Below are the code and all the weights of a small trained network. Each question names an input and a target symbol and asks about switching units off, where a switched-off unit gives its printed mean instead of its output.

import numpy as np


def w(rows, s, z=0):
    codes = np.array(rows[::2]) - 128.0
    scale = np.full(codes.shape[1], s)
    scale[-1] = z or s
    return codes * scale


def norm(h):
    return h / np.sqrt((h * h).mean(-1, keepdims=True) + 1e-5)


def f(y):
    return y / 2 * (1 + np.tanh(0.7978845608 * (y + 0.044715 * y**3)))


def softmax(a):
    e = np.exp(a - a.max(-1, keepdims=True))
    return e / e.sum(-1, keepdims=True)


def log_softmax(a):
    a = a - a.max(-1, keepdims=True)
    return a - np.log(np.exp(a).sum(-1, keepdims=True))


def net(x, mask):
    ids = ['βγζηξπψω'.index(c) for c in x.split()]
    T = len(ids)
    res = E[ids] + P[:T]
    q, k, v = (norm(res) @ M[0].T for M in (Q, K, V))
    z = softmax(np.where(np.tri(T) > 0, q @ k.T / 3**0.5, -1e9)) @ v
    res = res + np.where(mask[0], z, O[0][:, -1]) @ O[0][:, :-1]
    y = f(norm(res) @ A[0][:, :-1].T + A[0][:, -1])
    res = res + np.where(mask[1:25], y, B[0][:, -1]) @ B[0][:, :-1]
    return log_softmax(norm(res)[-1] @ U[:, :-1].T + U[:, -1])


Q, K, V, O, A, B = {}, {}, {}, {}, {}, {}
E = w([
[116,98,137],'β',
[107,3,180],'γ',
[149,136,85],'ζ',
[133,143,85],'η',
[117,101,141],'ξ',
[152,203,129],'π',
[105,103,96],'ψ',
[16,149,151],'ω',
],0.007)
P = w([
[194,105,255],'0',
[186,103,214],'1',
[185,89,184],'2',
[139,70,137],'3',
[134,69,136],'4',
[119,58,115],'5',
[113,55,114],'6',
[110,54,113],'7',
],0.0015)
Q[0] = w([
[163,254,189],'h1',
[108,80,51],'h1',
[64,209,172],'h1',
],0.0055)
K[0] = w([
[255,223,219],'h1',
[67,122,33],'h1',
[251,121,144],'h1',
],0.0051)
V[0] = w([
[162,4,25],'h1',
[42,162,9],'h1',
[56,89,119],'h1',
],0.0034)
O[0] = w([
[154,94,211,255],'h1',
[252,164,147,70],'h1',
[133,224,221,172],'h1',
],0.0038,0.0013)
A[0] = w([
[120,131,146,180],'n1',
[142,189,155,147],'n2',
[57,136,95,72],'n3',
[2,168,77,28],'n4',
[141,75,95,91],'n5',
[105,106,119,154],'n6',
[131,90,95,97],'n7',
[172,102,157,191],'n8',
[170,116,132,109],'n9',
[152,125,86,55],'n10',
[138,143,163,206],'n11',
[121,164,81,114],'n12',
[159,171,140,69],'n13',
[88,81,178,186],'n14',
[141,166,75,51],'n15',
[137,90,100,77],'n16',
[129,126,108,86],'n17',
[150,181,51,102],'n18',
[105,122,151,160],'n19',
[118,125,112,134],'n20',
[88,110,143,249],'n21',
[122,161,109,38],'n22',
[185,130,128,131],'n23',
[169,104,117,112],'n24',
],0.007,0.0015)
B[0] = w([
[129,169,63,147],'n1',
[100,134,118,132],'n2',
[232,118,195,123],'n3',
[199,175,211,145],'n4',
[31,106,165,154],'n5',
[110,155,100,150],'n6',
[45,138,186,140],'n7',
[165,183,143,184],'n8',
[167,163,169,138],'n9',
[88,128,104,122],'n10',
[146,204,115,153],'n11',
[168,129,114,134],'n12',
[77,106,149,117],'n13',
[173,165,6,252],'n14',
[162,79,84,135],'n15',
[46,137,137,136],'n16',
[110,87,140,117],'n17',
[169,98,38,179],'n18',
[148,181,61,155],'n19',
[140,122,133,128],'n20',
[176,184,69,197],'n21',
[116,81,102,108],'n22',
[178,137,209,144],'n23',
[130,172,203,145],'n24',
],0.0022,0.0029)
U = w([
[105,109,99,171],'β',
[197,220,2,142],'γ',
[168,76,135,52],'ζ',
[104,9,227,166],'η',
[136,74,66,116],'ξ',
[81,136,117,2],'π',
[196,170,210,127],'ψ',
[33,242,187,193],'ω',
],0.0095,0.0046)

Each question gives the input, a string of symbols that net reads in full, and the target symbol t.
The units are the heads (3 rows each of Q, K, V and O) and the neurons (one row each of A and B). Each row of codes is followed by its name. A weight is (code - 128) times the scale printed after its matrix; where a second scale follows, it is the last column's (O, A, B and U).
mask holds one flag per unit, heads first, then neurons. A switched-off unit (its flag False) gives its mean, the last column of its rows in O or B, instead of its output. The means were averaged over made-up inputs and are rounded, as every weight is.
A unit's drop is (log p(t) with every unit on - log p(t) with that unit switched off) / (log p(t) with every unit on - log p(t) with every unit switched off).
The circuit of an input: a set's keep is (log p(t) with only the set's units on - log p(t) with every unit switched off) / (log p(t) with every unit on - log p(t) with every unit switched off). Starting from the 12 units with the biggest drops (on a tie, the unit counted first), units are removed one at a time, each time the one whose removal leaves the highest keep (on an exact tie, the one counted first), for as long as the keep stays at least 0.8.
units of the circuit, in order: the units of the circuit, biggest drop first
most important unit: the unit with the biggest drop
k most important neurons: the k neurons with the biggest drops, biggest first
drop of u: that unit's drop, to one decimal
input η π η ξ, target ξ: units of the circuit, in order -> n14
input ζ ω ξ, target γ: units of the circuit, in order -> n14, h1
input γ β β ψ π ζ, target ψ: units of the circuit, in order -> h1, n14, n23
input η π ψ η, target ψ: units of the circuit, in order -> h1, n14, n23
input ζ ζ η ζ ψ, target η: units of the circuit, in order -> h1, n5, n18
input β η π η, target ξ: 2 most important neurons -> n14, n21
input β ζ γ ψ, target γ: 2 most important neurons -> n14, n8
input β ω ψ π ζ ψ, target ω: 4 most important neurons -> n5, n18, n7, n15
input γ γ ψ, target γ: 2 most important neurons -> n14, n4
input β γ π η ξ ω β, target γ: 2 most important neurons -> n14, n21
input ζ π ζ π η ω β, target γ: 3 most important neurons -> n14, n8, n21
input ξ ξ π γ ψ ζ γ ζ, target η: 2 most important neurons -> n14, n21
input β ψ γ ζ, target ψ: drop of n9 -> 0.0
input γ β ψ ψ π β, target ψ: drop of n18 -> 0.1
input ξ π β π ω π ξ, target γ: drop of n21 -> 0.2
input η η ω ψ, target ω: most important unit -> h1
